Below are the code and all the weights of a small trained network. Each question names an input and a class and asks about switching units off, where a switched-off unit gives its printed mean instead of its output.

import numpy as np


def w(rows, s, z=0):
    codes = np.array(rows[::2]) - 128.0
    scale = np.full(codes.shape[1], s)
    scale[-1] = z or s
    return codes * scale


def norm(h):
    return h / np.sqrt((h * h).mean(-1, keepdims=True) + 1e-5)


def f(y):
    return np.maximum(y, 0)


def log_softmax(a):
    a = a - a.max(-1, keepdims=True)
    return a - np.log(np.exp(a).sum(-1, keepdims=True))


def net(x, mask):
    res = np.array(x, float).reshape(1, 4) / 4 @ E
    u = 0
    for l in range(3):
        y = f(norm(res) @ A[l][:, :-1].T + A[l][:, -1])
        res = res + np.where(mask[u : u + 6], y, B[l][:, -1]) @ B[l][:, :-1]
        u += 6
    return log_softmax(norm(res)[-1] @ U[:, :-1].T + U[:, -1])


A, B = {}, {}
E = w([
[122,153,183,71,224],'x0',
[138,88,67,110,158],'x1',
[254,168,118,84,155],'x2',
[104,162,76,217,151],'x3',
],0.0083)
A[0] = w([
[18,43,39,123,115,169],'0.n1',
[134,204,36,220,179,104],'0.n2',
[245,75,30,37,14,38],'0.n3',
[27,107,131,190,74,2],'0.n4',
[55,53,131,87,198,224],'0.n5',
[177,158,208,99,236,116],'0.n6',
],0.012,0.0058)
B[0] = w([
[137,78,49,153,176,254],'0.n1',
[97,223,163,179,137,223],'0.n2',
[154,89,253,104,112,219],'0.n3',
[141,97,63,126,74,203],'0.n4',
[59,125,80,137,219,234],'0.n5',
[144,157,90,81,101,243],'0.n6',
],0.017,0.009)
A[1] = w([
[161,69,253,105,148,120],'1.n1',
[84,83,91,169,145,56],'1.n2',
[72,138,105,82,104,1],'1.n3',
[84,153,80,145,149,124],'1.n4',
[39,86,197,96,157,125],'1.n5',
[121,136,122,191,24,168],'1.n6',
],0.014,0.0084)
B[1] = w([
[160,38,249,106,71,239],'1.n1',
[175,95,124,84,167,211],'1.n2',
[86,106,169,134,192,131],'1.n3',
[53,129,181,116,110,253],'1.n4',
[137,76,188,140,122,184],'1.n5',
[217,84,114,196,83,203],'1.n6',
],0.016,0.0069)
A[2] = w([
[185,150,145,64,132,161],'2.n1',
[192,184,80,8,121,86],'2.n2',
[73,168,48,141,89,1],'2.n3',
[81,151,51,179,129,248],'2.n4',
[123,162,168,182,68,41],'2.n5',
[120,116,202,68,144,162],'2.n6',
],0.014,0.0071)
B[2] = w([
[164,92,110,114,116,186],'2.n1',
[191,172,9,88,107,185],'2.n2',
[133,139,132,81,180,143],'2.n3',
[172,166,187,118,86,246],'2.n4',
[151,167,169,130,135,145],'2.n5',
[131,128,165,34,87,196],'2.n6',
],0.015,0.012)
U = w([
[211,43,238,55,43,71],'0',
[188,223,195,251,52,40],'1',
[18,46,16,176,220,223],'2',
[224,194,24,5,91,158],'3',
[25,217,153,176,182,2],'4',
[31,92,183,25,143,29],'5',
[181,35,50,223,36,204],'6',
],0.019,0.005)

Each question gives the input, the list of numbers given to net, and the class t.
The units are the neurons (one row each of A and B). Each row of codes is followed by its name. A weight is (code - 128) times the scale printed after its matrix; where a second scale follows, it is the last column's (A, B and U).
mask holds one flag per neuron, layer by layer. A switched-off neuron (its flag False) gives its mean, the last column of its row in B, instead of its output. The means were averaged over made-up inputs and are rounded, as every weight is.
A unit's drop is (log p(t) with every unit on - log p(t) with that unit switched off) / (log p(t) with every unit on - log p(t) with every unit switched off).
The circuit of an input: a set's keep is (log p(t) with only the set's units on - log p(t) with every unit switched off) / (log p(t) with every unit on - log p(t) with every unit switched off). Starting from the 12 units with the biggest drops (on a tie, the unit counted first), units are removed one at a time, each time the one whose removal leaves the highest keep (on an exact tie, the one counted first), for as long as the keep stays at least 0.8.
units of the circuit, in order: the units of the circuit, biggest drop first
most important unit: the unit with the biggest drop
k most important neurons: the k neurons with the biggest drops, biggest first
top k neurons in layer l: the k neurons of layer l with the biggest drops, biggest first
drop when u is switched off: that unit's drop, to one decimal
input [-5,4,4,6], class 1: most important unit -> 0.n2
input [7,8,2,-8], class 3: units of the circuit, in order -> (0.n6, 2.n2)
input [-6,6,-3,0], class 6: 2 most important neurons -> (0.n4, 0.n5)
input [-1,-5,-3,-4], class 6: units of the circuit, in order -> (0.n3, 1.n1, 2.n6, 0.n6)
input [5,-3,-1,-8], class 5: units of the circuit, in order -> (0.n5, 2.n4)
input [4,1,5,-4], class 3: 2 most important neurons -> (0.n6, 2.n2)
input [-1,-2,-3,-2], class 6: 2 most important neurons -> (0.n4, 2.n4)
input [5,1,-2,-1], class 5: 2 most important neurons -> (0.n5, 0.n1)
input [4,-6,4,7], class 1: 2 most important neurons -> (0.n2, 0.n5)
input [6,-7,-1,-5], class 3: top 3 neurons in layer 0 -> (0.n6, 0.n3, 0.n2)
input [8,7,-2,7], class 4: 2 most important neurons -> (0.n2, 2.n4)
input [5,2,-2,-1], class 5: 3 most important neurons -> (0.n5, 0.n1, 1.n4)
input [-3,-2,-7,6], class 6: 4 most important neurons -> (0.n4, 2.n4, 1.n6, 0.n1)
input [-1,8,-1,0], class 2: most important neuron -> (0.n1)
input [7,-2,0,4], class 3: 2 most important neurons -> (0.n6, 1.n1)
input [-3,-2,0,0], class 6: 2 most important neurons -> (0.n4, 1.n6)
input [5,-8,-1,-7], class 3: top 2 neurons in layer 1 -> (1.n1, 1.n4)
input [7,5,-3,8], class 4: 2 most important neurons -> (0.n2, 2.n4)
input [6,1,3,2], class 3: drop when 0.n6 is switched off -> 0.9
input [3,2,-2,-2], class 2: most important unit -> 0.n5
input [4,1,5,-1], class 3: drop when 0.n6 is switched off -> 0.2
input [7,6,-3,0], class 2: drop when 0.n5 is switched off -> 0.4
input [6,6,-6,3], class 2: drop when 0.n4 is switched off -> 0.0
input [-8,-5,-3,4], class 6: 2 most important neurons -> (1.n6, 0.n4)
